Below is a small trained network, with its code and all its weights. Each question gives an input and a class and asks what happens when units are switched off, that is, made to give their printed mean instead of their output.

import numpy as np


def w(rows, s, z=0):
    codes = np.array(rows[::2]) - 128.0
    scale = np.full(codes.shape[1], s)
    scale[-1] = z or s
    return codes * scale


def f(y):
    return y / 2 * (1 + np.tanh(0.7978845608 * (y + 0.044715 * y**3)))


def log_softmax(a):
    a = a - a.max(-1, keepdims=True)
    return a - np.log(np.exp(a).sum(-1, keepdims=True))


def net(x, mask):
    res = np.array(x, float).reshape(1, 5) / 4 @ E
    y = f(res @ A[0][:, :-1].T + A[0][:, -1])
    res = res + np.where(mask, y, B[0][:, -1]) @ B[0][:, :-1]
    return log_softmax(res[-1] @ U[:, :-1].T + U[:, -1])


A, B = {}, {}
E = w([
[171,114,117,124,135,127,125],'x0',
[35,5,137,139,172,131,76],'x1',
[126,125,133,132,122,126,130],'x2',
[173,127,245,73,115,213,110],'x3',
[110,135,153,229,211,186,175],'x4',
],0.013)
A[0] = w([
[161,145,183,211,185,177,212,207],'N1',
[155,107,142,114,145,130,168,114],'N2',
[140,120,133,115,158,114,136,137],'N3',
[122,158,38,159,123,57,145,145],'N4',
[137,86,141,131,98,123,198,131],'N5',
[132,150,162,28,98,142,89,129],'N6',
[115,167,56,150,108,55,130,52],'N7',
[108,74,88,198,187,152,118,104],'N8',
[116,101,68,164,144,188,96,113],'N9',
[144,123,215,106,151,203,80,30],'N10',
[105,60,146,123,131,136,31,170],'N11',
[119,107,108,87,78,90,66,99],'N12',
[144,166,152,158,135,170,132,33],'N13',
[165,217,97,171,106,129,206,38],'N14',
[126,154,144,64,82,157,145,158],'N15',
[133,117,200,99,147,241,74,181],'N16',
[110,95,110,54,71,60,94,204],'N17',
[112,126,131,132,104,132,131,115],'N18',
[158,174,153,30,59,148,119,153],'N19',
[86,53,141,101,157,150,11,76],'N20',
[80,148,134,145,156,111,96,127],'N21',
[96,78,96,209,199,101,134,106],'N22',
[138,137,90,178,111,45,121,225],'N23',
[126,144,75,132,122,94,133,207],'N24',
[144,138,165,204,169,202,194,71],'N25',
[172,230,100,182,106,129,164,254],'N26',
[114,129,94,182,158,71,113,154],'N27',
[112,107,80,79,50,99,49,66],'N28',
[135,169,118,145,181,187,145,90],'N29',
[141,156,158,179,167,162,144,33],'N30',
[105,117,147,126,149,92,170,112],'N31',
[159,114,133,112,133,120,144,108],'N32',
],0.013,0.012)
B[0] = w([
[80,185,94,122,180,195,97,247],'N1',
[144,139,103,115,130,120,147,135],'N2',
[133,137,136,84,176,129,162,132],'N3',
[76,132,92,66,96,118,81,205],'N4',
[137,106,120,132,127,137,103,130],'N5',
[173,112,171,202,133,121,163,187],'N6',
[132,40,121,62,28,47,147,175],'N7',
[119,147,162,199,193,122,185,189],'N8',
[143,140,163,171,149,115,193,156],'N9',
[36,189,21,43,127,168,1,180],'N10',
[78,150,63,106,114,172,96,197],'N11',
[68,142,67,89,112,125,99,170],'N12',
[174,80,155,141,67,90,125,145],'N13',
[35,198,27,106,157,234,75,190],'N14',
[172,125,149,181,136,126,177,177],'N15',
[173,65,126,105,62,64,138,227],'N16',
[145,79,141,67,71,78,117,212],'N17',
[99,119,135,139,141,109,129,126],'N18',
[247,136,238,229,195,125,189,213],'N19',
[90,126,99,49,84,103,107,192],'N20',
[154,130,187,140,163,126,155,149],'N21',
[189,142,178,175,199,171,188,199],'N22',
[123,210,131,120,130,196,95,206],'N23',
[111,158,103,111,181,163,118,186],'N24',
[103,111,70,55,75,118,106,200],'N25',
[150,33,151,54,23,27,99,251],'N26',
[143,159,146,149,187,172,159,183],'N27',
[65,216,67,96,140,191,85,178],'N28',
[104,130,104,93,94,98,76,164],'N29',
[156,85,143,55,13,35,133,158],'N30',
[168,128,123,143,132,137,105,135],'N31',
[122,134,144,120,140,120,144,131],'N32',
],0.0086,0.023)
U = w([
[112,79,129,114,103,64,113,57],'0',
[61,158,95,129,164,216,97,253],'1',
[160,129,183,249,190,163,169,102],'2',
],0.016,0.00077)

Each question gives the input, the list of numbers given to net, and the class t.
The units are the neurons (one row each of A and B). Each row of codes is followed by its name. A weight is (code - 128) times the scale printed after its matrix; where a second scale follows, it is the last column's (A, B and U).
mask holds one flag per neuron, in row order. A switched-off neuron (its flag False) gives its mean, the last column of its row in B, instead of its output. The means were averaged over made-up inputs and are rounded, as every weight is.
A unit's drop is (log p(t) with every unit on - log p(t) with that unit switched off) / (log p(t) with every unit on - log p(t) with every unit switched off).
The circuit of an input: a set's keep is (log p(t) with only the set's units on - log p(t) with every unit switched off) / (log p(t) with every unit on - log p(t) with every unit switched off). Starting from the 12 units with the biggest drops (on a tie, the unit counted first), units are removed one at a time, each time the one whose removal leaves the highest keep (on an exact tie, the one counted first), for as long as the keep stays at least 0.8.
circuit, biggest first: the units of the circuit, biggest drop first
unit that matters most: the unit with the biggest drop
top k neurons: the k neurons with the biggest drops, biggest first
drop when u is switched off: that unit's drop, to one decimal
input [-7,-8,-3,1,-6], class 2: circuit, biggest first -> [N19]
input [2,7,8,-3,0], class 1: top 4 neurons -> [N19, N11, N20, N6]
input [-8,2,4,-1,-6], class 1: top 3 neurons -> [N26, N28, N16]
input [-7,5,6,5,0], class 0: top 3 neurons -> [N16, N14, N1]
input [-5,-7,-7,2,8], class 0: top 3 neurons -> [N26, N30, N13]
input [6,1,-6,-3,0], class 1: top 3 neurons -> [N19, N16, N26]
input [6,2,-1,-4,0], class 1: top 2 neurons -> [N19, N6]
input [7,-5,-8,-5,1], class 1: top 3 neurons -> [N14, N16, N23]
input [-8,-6,6,3,7], class 0: top 2 neurons -> [N26, N30]
input [-6,-5,8,7,1], class 0: top 2 neurons -> [N10, N16]
input [4,5,3,-8,1], class 2: top 2 neurons -> [N22, N8]
input [-8,-1,-1,8,8], class 0: top 2 neurons -> [N16, N30]
input [-1,-2,-3,8,8], class 0: top 2 neurons -> [N16, N30]
input [7,-3,4,4,-1], class 2: unit that matters most -> N19
input [-3,3,-4,3,0], class 0: top 3 neurons -> [N14, N1, N16]
input [-8,-2,-7,3,8], class 0: drop when N16 is switched off -> 0.1
input [-7,-3,7,5,1], class 0: drop when N10 is switched off -> 0.3
input [-8,3,5,-5,-8], class 1: drop when N26 is switched off -> 0.8
